Below is a small trained network, with its code and all its weights. Each question gives an input and a class and asks what happens when units are switched off, that is, made to give their printed mean instead of their output.

import numpy as np


def w(rows, s, z=0):
    codes = np.array(rows[::2]) - 128.0
    scale = np.full(codes.shape[1], s)
    scale[-1] = z or s
    return codes * scale


def norm(h):
    return h / np.sqrt((h * h).mean(-1, keepdims=True) + 1e-5)


def f(y):
    return y / 2 * (1 + np.tanh(0.7978845608 * (y + 0.044715 * y**3)))


def log_softmax(a):
    a = a - a.max(-1, keepdims=True)
    return a - np.log(np.exp(a).sum(-1, keepdims=True))


def net(x, mask):
    res = np.array(x, float).reshape(1, 7) / 4 @ E
    u = 0
    for l in range(3):
        y = f(norm(res) @ A[l][:, :-1].T + A[l][:, -1])
        res = res + np.where(mask[u : u + 12], y, B[l][:, -1]) @ B[l][:, :-1]
        u += 12
    return log_softmax(norm(res)[-1] @ U[:, :-1].T + U[:, -1])


A, B = {}, {}
E = w([
[220,197,162,247],'x0',
[125,125,130,131],'x1',
[125,128,127,132],'x2',
[225,28,27,149],'x3',
[128,125,127,127],'x4',
[152,65,204,126],'x5',
[126,129,128,130],'x6',
],0.013)
A[0] = w([
[240,181,187,183,223],'0.n0',
[108,39,174,73,105],'0.n1',
[58,243,157,71,196],'0.n2',
[151,190,136,98,54],'0.n3',
[159,81,138,129,3],'0.n4',
[184,195,78,2,117],'0.n5',
[107,54,31,205,74],'0.n6',
[129,128,128,127,39],'0.n7',
[91,93,111,91,110],'0.n8',
[144,148,130,121,88],'0.n9',
[202,31,37,213,62],'0.n10',
[174,103,140,97,2],'0.n11',
],0.0086,0.0085)
B[0] = w([
[39,77,77,140,254],'0.n0',
[103,125,79,166,158],'0.n1',
[197,114,85,65,232],'0.n2',
[163,97,163,127,114],'0.n3',
[149,160,195,137,113],'0.n4',
[112,118,82,188,141],'0.n5',
[198,169,129,49,149],'0.n6',
[169,101,245,149,107],'0.n7',
[120,111,104,180,140],'0.n8',
[127,120,150,137,114],'0.n9',
[162,134,118,66,188],'0.n10',
[141,153,242,178,112],'0.n11',
],0.011,0.0082)
A[1] = w([
[170,25,225,100,165],'1.n0',
[69,133,121,61,36],'1.n1',
[118,31,192,134,98],'1.n2',
[241,199,155,195,249],'1.n3',
[130,158,131,232,65],'1.n4',
[155,201,94,127,31],'1.n5',
[82,226,185,118,1],'1.n6',
[149,65,218,129,106],'1.n7',
[143,118,137,104,62],'1.n8',
[173,158,139,250,114],'1.n9',
[179,94,208,171,118],'1.n10',
[89,212,183,86,120],'1.n11',
],0.013,0.0047)
B[1] = w([
[112,228,1,124,234],'1.n0',
[158,85,134,176,252],'1.n1',
[93,237,46,133,207],'1.n2',
[69,42,101,2,208],'1.n3',
[59,79,126,101,183],'1.n4',
[114,146,39,104,163],'1.n5',
[174,96,189,41,188],'1.n6',
[149,235,8,87,143],'1.n7',
[127,141,129,139,102],'1.n8',
[54,14,80,49,212],'1.n9',
[103,166,48,38,135],'1.n10',
[254,76,163,107,247],'1.n11',
],0.0091,0.0031)
A[2] = w([
[188,102,116,194,61],'2.n0',
[208,71,103,127,150],'2.n1',
[70,79,128,229,167],'2.n2',
[56,239,188,65,239],'2.n3',
[141,91,144,93,146],'2.n4',
[91,193,251,80,66],'2.n5',
[87,89,56,118,227],'2.n6',
[225,85,151,147,156],'2.n7',
[155,107,126,153,15],'2.n8',
[122,226,71,165,54],'2.n9',
[151,135,143,200,3],'2.n10',
[178,122,98,72,154],'2.n11',
],0.014,0.0052)
B[2] = w([
[111,112,133,7,125],'2.n0',
[134,170,207,107,175],'2.n1',
[99,165,174,161,147],'2.n2',
[191,69,63,212,152],'2.n3',
[131,139,169,186,151],'2.n4',
[190,143,116,130,136],'2.n5',
[134,150,222,174,251],'2.n6',
[126,162,191,83,144],'2.n7',
[110,139,91,26,119],'2.n8',
[120,182,151,211,144],'2.n9',
[114,114,85,149,122],'2.n10',
[101,166,181,209,193],'2.n11',
],0.011,0.016)
U = w([
[249,90,128,69,152],'0',
[55,33,125,101,129],'1',
[125,156,151,138,241],'2',
[119,202,39,138,4],'3',
[131,149,165,134,129],'4',
[132,145,164,130,102],'5',
],0.019,0.004)

Each question gives the input, the list of numbers given to net, and the class t.
The units are the neurons (one row each of A and B). Each row of codes is followed by its name. A weight is (code - 128) times the scale printed after its matrix; where a second scale follows, it is the last column's (A, B and U).
mask holds one flag per neuron, layer by layer. A switched-off neuron (its flag False) gives its mean, the last column of its row in B, instead of its output. The means were averaged over made-up inputs and are rounded, as every weight is.
A unit's drop is (log p(t) with every unit on - log p(t) with that unit switched off) / (log p(t) with every unit on - log p(t) with every unit switched off).
The circuit of an input: a set's keep is (log p(t) with only the set's units on - log p(t) with every unit switched off) / (log p(t) with every unit on - log p(t) with every unit switched off). Starting from the 12 units with the biggest drops (on a tie, the unit counted first), units are removed one at a time, each time the one whose removal leaves the highest keep (on an exact tie, the one counted first), for as long as the keep stays at least 0.8.
circuit, biggest first: the units of the circuit, biggest drop first
k most important neurons: the k neurons with the biggest drops, biggest first
top k neurons in layer l: the k neurons of layer l with the biggest drops, biggest first
drop of u: that unit's drop, to one decimal
input [8,-5,0,3,0,-5,3], class 1: circuit, biggest first : [1.n9; 1.n3]
input [6,0,-2,2,3,-1,7], class 1: circuit, biggest first : [0.n2; 1.n9]
input [5,1,-4,1,1,-1,0], class 1: circuit, biggest first : [0.n2; 1.n9]
input [-7,8,-3,5,0,3,-1], class 2: top 2 neurons in layer 2 : [2.n6; 2.n1]
input [-6,3,-6,0,7,5,-7], class 4: circuit, biggest first : [0.n0]
input [7,4,1,5,2,2,-2], class 1: circuit, biggest first : [1.n9; 1.n3]
input [-6,3,5,-4,8,8,1], class 3: 2 most important neurons : [1.n0; 0.n0]
input [-6,0,-8,6,8,5,0], class 4: 3 most important neurons : [0.n0; 0.n2; 2.n6]
input [6,1,0,1,-4,5,-5], class 1: circuit, biggest first : [1.n9; 0.n2]
input [0,-3,8,5,-1,3,-6], class 5: circuit, biggest first : [0.n2; 2.n1]
input [-5,6,2,-6,1,3,2], class 0: circuit, biggest first : [0.n0; 2.n6; 2.n3; 2.n5]
input [-1,-6,6,5,6,-2,-8], class 2: 3 most important neurons : [2.n11; 0.n2; 2.n1]
input [6,0,-3,-7,-8,8,8], class 3: circuit, biggest first : [1.n7; 1.n10; 2.n6]
input [3,5,6,-1,-5,8,4], class 3: most important neuron : [1.n2]
input [-7,6,7,-5,4,8,-1], class 3: top 3 neurons in layer 1 : [1.n0; 1.n2; 1.n7]
input [7,-1,-3,-6,-4,1,-7], class 1: circuit, biggest first : [1.n9; 1.n3]
input [-5,6,3,4,-2,5,5], class 2: 2 most important neurons : [0.n0; 0.n1]
input [6,6,3,-5,-3,-5,8], class 1: top 2 neurons in layer 0 : [0.n10; 0.n6]
input [-5,-6,-5,0,2,0,8], class 2: 2 most important neurons : [0.n0; 2.n6]
input [-4,2,-6,3,0,-2,-3], class 5: most important neuron : [0.n0]
input [4,-1,-1,-4,4,5,5], class 3: top 2 neurons in layer 0 : [0.n1; 0.n5]
input [6,-6,7,-6,-4,8,2], class 3: top 2 neurons in layer 0 : [0.n0; 0.n1]
input [6,-1,-5,3,-1,2,-1], class 1: drop of 1.n4 : 0.1
input [-2,-4,1,-6,-1,3,3], class 0: drop of 0.n0 : 0.2
